Each row has a name. After each piece below comes the name of the row it's from, unless a question asks for something else. Each question is about the rows just above it.

[118 116 104 108 110] -> Popif
[ 62 103 104  82  82] -> kupot
[118 116 104 109 110] -> zeva
Times [108] occurs in Popif: => 1
Go on from [116 104 109] to the end of its row. => [110]
Count of [105] in Popif: => 0
Count of [82] in kupot: => 2
Times [104] occurs in Popif: => 1
q: [ 62 103 104  82  82] => kupot

[118 142 120 127 131 130 122 144 125 129 160 168 120 144 127 112 129] -> gigun
[132 103 128 124 122 120 124 100 132 120  89  70 139  98 127 140 123] -> vip
[136 118 139 101 137 141 132 129 126 138 123 133 131 121 138  92 114] -> vunal
[117 142 120 135 132 128 125 145 127 130 160 165 117 146 123 123 135] -> musem
[130 124 132  99 126 134 124 138 116 123 133 121 138 131 131  81 110] -> gis
[117 137 119 144 133 121 128 144 131 134 158 155 114 145 114 136 141] -> logam
Count the entries of [117 137 119 144 133 121 128 144 131 134 158 155 114 145 114 136 141]: => 17
q: [138 123 133 131 121] => vunal
The row with [138 123 133 131] is => vunal
After [160 168], its row goes on with => [120 144 127 112 129]

[134 144 119 142 112 122 163 150 143 144 125 145 142 139 140  93 116 151
 149 131 134 141 141 133 136 146 127 157 151 140 147 119 126] -> zesag
[141 107 150 118 152 129 143 110 120 129 142 117 126 128 121 134 147 134
 125 140 131 143 124 144 132 118 131 135 140 127 142 133 135] -> tugo
[131 113 139 122 141 113 185 123 124 148 131 120 123 124 121  97 135 173
 155 159 123 164 122 155 123 136 120 177 165 124 168 114 121] -> ket
[146 122 135 125 135 130 128 124 126 133 134 127 129 128 127 134 132 114
 119 120 130 124 127 135 130 121 129 117 125 129 122 131 130] -> Tazum
[119 100 134 111 142 124  85 109 116 110 123 105 109 110 108 156 133 100
 104 132 113 115 109 134 111 105 119  93 107 110 108 126 120] -> nof
[134 112 144 150 143 142 142 163 144 145 122 119 125 139 140  93 116 151
 149 131 134 141 141 133 136 146 127 157 151 140 147 119 126] -> Negib
[119 128 119 119 119 118 118 135 129 118 118 127 121 127 124 121 114 127
 126 120 119 119 122 136 117 128 118 122 123 121 117 118 113] -> dukud
[106 121 109 123 113 116  81 134 129 112 109 118 112 110 115 135 109 103
 114 126 108 105 113 125 105 119 112  97 105 111 102 113 107] -> Mef
Number of entries in [131 113 139 122 141 113 185 123 124 148 131 120 123 124 121  97 135 173
 155 159 123 164 122 155 123 136 120 177 165 124 168 114 121]: => 33
q: [144 119 142 112 122 163 150 143 144 125 145 142] => zesag
Times [109] occurs in Mef: => 3
Which row holds [144 125 145 142 139]? => zesag
How many times does dukud hold [119]? => 6
Times [124] occurs in ket: => 3

[126 147 126 150 126 126 130 131 132 126 129 126 132 140 126 161 139 153
 154 139 140 128 140 137 128 161 142 136 146 127 127 157 128 139 140 140
 133 127 128 154 127 128 126 130 145 126 140 127 126 131 126 129 128 130
 139 150 160 129 126 144 138] : niluz
[132 143 129 126 127 128 127 128 126 127 126 130 136 133 138 126 126 159
 126 126 126 129 139 126 137 132 126 127 152 139 130 126 133 126 130 145
 138 127 126 135 126 128 137 145 154 126 143 133 134 154 129 127 127 134
 128 161 128 133 137 137 128] : gom
[126 137 127 154 126 127 128 128 133 126 131 126 127 133 127 165 143 133
 157 139 143 126 130 143 126 157 146 132 130 128 128 162 128 143 134 128
 127 127 128 148 127 128 128 126 129 126 130 126 127 126 127 126 128 126
 136 130 161 126 127 136 135] : sor
[126 140 126 154 126 127 133 130 133 126 127 126 128 137 126 166 144 155
 157 146 142 126 142 138 128 169 144 134 146 127 126 157 128 140 145 143
 128 128 128 161 127 128 127 127 141 126 136 126 126 129 126 129 128 128
 144 151 161 127 126 138 140] : kaduf
[126 139 126 150 126 127 133 130 131 126 126 126 128 137 126 161 140 157
 153 143 139 126 142 134 129 167 141 132 151 127 127 159 128 136 144 144
 129 128 128 159 127 128 127 127 142 126 136 126 126 131 126 129 128 128
 142 153 156 127 126 137 138] : pezug
[126 140 126 148 126 127 133 130 133 126 127 126 128 137 126 166 144 155
 157 146 142 126 142 138 128 169 144 134 149 127 127 163 128 140 145 143
 128 128 128 161 127 128 127 127 141 126 136 126 126 129 126 129 128 128
 144 151 161 127 126 134 140] : tum
[154 127 142 128 126 129 128 127 126 137 128 128 137 127 130 128 128 144
 127 128 128 140 126 126 149 127 128 128 160 172 175 128 160 136 129 152
 129 130 134 133 155 131 137 146 126 126 126 128 157 176 146 126 132 140
 142 147 128 130 143 128 126] : peri
[139 134 140 127 126 136 130 129 126 126 126 134 133 131 144 127 127 160
 126 126 126 128 141 127 145 127 126 127 153 156 143 127 149 127 131 149
 136 128 126 131 127 137 146 148 153 126 140 137 148 160 133 129 134 134
 127 162 126 133 150 131 127] : neme
[127 155 126 149 126 135 129 148 126 127 156 174 127 155 133 145 143 126
 127 126 139 127 148 126 126 126 163 171 128 128 128 147 126 128 126 127
 127 126 127 126 128 132 130 126 147 128 145 186 126 128 127 145 130 127
 128 126 163 126 129 172 135] : pasib
[127 145 126 147 127 129 127 138 127 126 152 156 126 143 128 146 141 126
 131 126 139 126 134 127 127 126 155 157 128 128 128 147 127 127 126 127
 126 126 126 126 127 128 126 126 133 130 135 163 127 128 127 135 127 126
 127 126 158 126 126 158 132] : Gavu
Number of entries in [127 155 126 149 126 135 129 148 126 127 156 174 127 155 133 145 143 126
 127 126 139 127 148 126 126 126 163 171 128 128 128 147 126 128 126 127
 127 126 127 126 128 132 130 126 147 128 145 186 126 128 127 145 130 127
 128 126 163 126 129 172 135]: => 61
The rest of the row after [146 127 127 157 128]: => [139 140 140 133 127 128 154 127 128 126 130 145 126 140 127 126 131 126
 129 128 130 139 150 160 129 126 144 138]

[132 139 139 136 105 165 125 139 143 116] : lize
[131 115 150 106 137 113 146 142 132 147] : Gamop
[110 162 186  71 136 111 146 133 140 145] : dul
[169 143 186  71 136 111 146 133 140 170] : ter
[155 105 139 137 146 132 106 142 113 162] : Kava
[155 105 139  85 156  81 148 139 129 113] : Rirer
q: [139 139 136 105 165 125 139 143] => lize
q: [106 137 113 146 142 132] => Gamop
The row with [113 162] is => Kava

[121 141 120 160 131] : dek
[129 158 137 117 110] : gazag
[108 101 137 118 189] : Goto
q: [160 131] => dek
Go on from [137 118] to the end of its row. => [189]
Count the entries of [129 158]: => 2
[129 158 137 117] is in which row? => gazag

